cols: M Q J U C
[110 115 118 120 160] -> J_526
[113 129 170 102 150] -> J_55
[167 140 106 125 110] -> J_4
[126 174  85 124  43] -> J_100
[101  93 113 137 170] -> J_884
order: [106 167 140 125 110] | J_4
col: [150 110  43 170] | C
find: [111 129 169 104 150] | J_55

cols: D Y G Z R
[121 157 160 116 167] -> J_403
[143 161 193 150 135] -> J_55
[167 158 121 116 160] -> J_526
col: [160 193] | G
col: [161 158] | Y
order: [160 116 167 158 121] | J_526

cols: L P X F T V K S
[131 124 122 147 154 132  98 161]  J_680
[123 123 133 131 128 142 101 170]  J_526
[111 148 159  92 152  89 147  71]  J_806
[143 116  96 153 111 148 124 142]  J_4
[109 152 166  82 153  82 156  55]  J_403
[149 107  85 171 103 167 112 180]  J_901
col: [132 142  89] | V
order: [ 96 111 116 124 142 143 148 153] | J_4
find: [149 108  85 170 103 168 110 181] | J_901
tags:
[81] -> J_813
[152] -> J_939
[96] -> J_245
[82] -> J_950
[116] -> J_49
[153] -> J_433
join J_4 3:  | J_433
find: [111 148 159  92 152  89 147  71] | J_806

cols: H A W N E
[178  47 198 209 115] : J_884
[209  47 199 178 115] : J_297
[178  47  45  66  46] : J_55
find: [176  46 197 212 115] | J_884
order: [ 47 115 178 198 209] | J_884
order: [115 209 198  47 178] | J_884
find: [178  47  45  66  46] | J_55

cols: soso dida Bepif pubin bav sim fab Gega mabap
[165 188  87 161  55 100  74 180  69] : J_297
[184 146 189 185 169 197  96  63 182] : J_806
[184 131  67 101 145 124 116  63  49] : J_901
[152 123  53  84  49 117 131 114 158] : J_403
[167  64 137  75  57 114 109 174 189] : J_884
[165 188  87 161  55 100  74 187 142] : J_55
[152 135  53  84  49 117 131 114 158] : J_526
[ 95 197 169 185 189 146 184 182  63] : J_686
tags:
[187] -> J_472
[67] -> J_38
[64] -> J_59
[188] -> J_897
[182] -> J_176
[63] -> J_460
join J_901 7:  | J_460
find: [166 186  84 160  56  98  72 185 142] | J_55
order: [182  63  96 197 169 185 189 146 184] | J_806
find: [184 131  67 101 145 124 116  63  49] | J_901
order: [182 184 146 189 185 169 197  96  63] | J_806
order: [169 197  96  63 182 184 146 189 185] | J_806
find: [166 190  85 159  55  99  75 180  69] | J_297

cols: vipap nume nebuv fel Gegir zaku ruv sudov Pegas viru
[122 153 127 179  89 117 121 112 131 129] = J_686
[129 136 103 186 111 107 115 140 106 139] = J_756
[118 165 145 172  73 124 125  94 150 122] = J_806
[145 154 141 117  90 125 151 149 133 139] = J_4
[130 186 163 151  52 116 116 130 130 135] = J_403
[130 186 163 151  52 116 116 130 130 127] = J_680
[134 171 148 151  69 115 121 139 123 132] = J_100
[119 165 145 171  73 124 125  95 148 122] = J_297
[130 134  99 188 113 106 115 141 103 140] = J_901
col: [163 148 145  99] | nebuv
Table of tags by key:
[129] -> J_549
[94] -> J_117
[150] -> J_395
[112] -> J_154
[133] -> J_697
[130] -> J_331
[95] -> J_932
[149] -> J_954
[140] -> J_112
join J_4 7:  | J_954

cols: sezad zon nakef feke Riv
[ 84  85  76  68 204] : J_297
[ 63  74  85 140 175] : J_55
[ 63  74  82 129 179] : J_526
[108  94  42 135 188] : J_901
[ 63  74  82  73 208] : J_884
[ 67  67 119 182 111] : J_756
[108  94  42 135 130] : J_4
key -> tag
[182] -> J_41
[118] -> J_253
[120] -> J_79
[42] -> J_645
[119] -> J_339
join J_756 2:  | J_339
col: [74 94 74] | zon
find: [ 63  74  82  73 208] | J_884
find: [ 63  74  82 129 179] | J_526
order: [ 68 204  84  85  76] | J_297
find: [ 63  74  85 140 175] | J_55
find: [ 68  67 118 183 112] | J_756

cols: Dut vaden Nado momis Gos Dak Meduz
[122 112 156 139  87 140  64]  J_403
[122  89 156 139  84 172  67]  J_756
[122 112 156 139  86 142  65]  J_884
[122 163 119 117 172  88 171]  J_55
[138  94  95 139 114 180 172]  J_297
[121 112 166 139  87 134  56]  J_526
col: [171 172] | Meduz
find: [122 112 156 139  87 140  64] | J_403
Table of tags by key:
[65] -> J_196
[172] -> J_949
[67] -> J_772
join J_884 6:  | J_196
order: [ 94  95 114 138 139 172 180] | J_297
col: [ 65 171] | Meduz
find: [122 112 156 139  86 142  65] | J_884

cols: Rata Baro tida zerit
[113 213 101 123] -> J_526
[154  47 123 156] -> J_756
[ 58 103 158 168] -> J_686
Table of tags by key:
[104] -> J_857
[159] -> J_871
[122] -> J_580
[123] -> J_777
[158] -> J_181
[103] -> J_91
join J_686 2:  | J_181
col: [123 156] | zerit

cols: samad Nog suniz rom bik
[174 107 118 195  98] : J_297
[195 174  98 117 107] : J_884
[172 197 159  79 101] : J_806
col: [195 172] | samad
order: [ 98 107 118 174 195] | J_297
order: [195  98 174 107 118] | J_297
find: [174 106 116 193 100] | J_297
key -> tag
[79] -> J_712
[117] -> J_209
[195] -> J_975
[174] -> J_514
join J_297 3:  | J_975
order: [117 107 195 174  98] | J_884

cols: gar sif nosok sel
[148 119 209  72] : J_100
[ 76 113 147 154] : J_884
[154 146  76 113] : J_297
key -> tag
[154] -> J_416
[148] -> J_92
[113] -> J_281
[72] -> J_483
join J_100 3:  | J_483
order: [147 154  76 113] | J_884
col: [ 72 154] | sel
col: [148  76] | gar
order: [113 154 146  76] | J_297
order: [146  76 154 113] | J_297
order: [ 76 113 146 154] | J_297

cols: budo sis Gosi puzef
[147 126  77 136] = J_901
[168  75 126 164] = J_680
[168  75 126 198] = J_55
tags:
[165] -> J_280
[164] -> J_3
[136] -> J_767
[198] -> J_759
[126] -> J_62
[197] -> J_467
join J_680 3:  | J_3
find: [168  75 125 198] | J_55
find: [168  75 126 164] | J_680
find: [168  75 126 198] | J_55
col: [164 198] | puzef

cols: Zez fonep ripo zedu zotan Rukob Befar rutor pabaf
[167 159 155 186 179  63  67  66 128] : J_526
[128  66 159 167 186  67 155 179  64] : J_297
[170 120 137 133 124 116 179 155  90] : J_55
[182 186 130  70  84 189 162 122 122] : J_686
[182 186 130  70  84 189 162 108  81] : J_403
[185 126 125  67  87 128 129 155  90] : J_884
find: [181 187 130  69  84 190 163 122 122] | J_686
order: [ 64 179 155  67 186 167 159  66 128] | J_297
order: [ 70  81  84 108 130 162 182 186 189] | J_403
order: [159 186 155  67 179  66 128  64 167] | J_297
col: [116 189 189 128] | Rukob

cols: lonas Lipu zugu kiz bofus fiba
[172 126  83 105 100 147] = J_4
[194 126  72 117  82 160] = J_756
[133 121 112  91 126 131] = J_55
order: [194 126  82  72 160 117] | J_756
find: [134 121 111  91 125 132] | J_55
tags:
[160] -> J_762
[161] -> J_988
[194] -> J_639
[72] -> J_711
[131] -> J_669
[132] -> J_361
join J_756 5:  | J_762
find: [172 126  83 105 100 147] | J_4

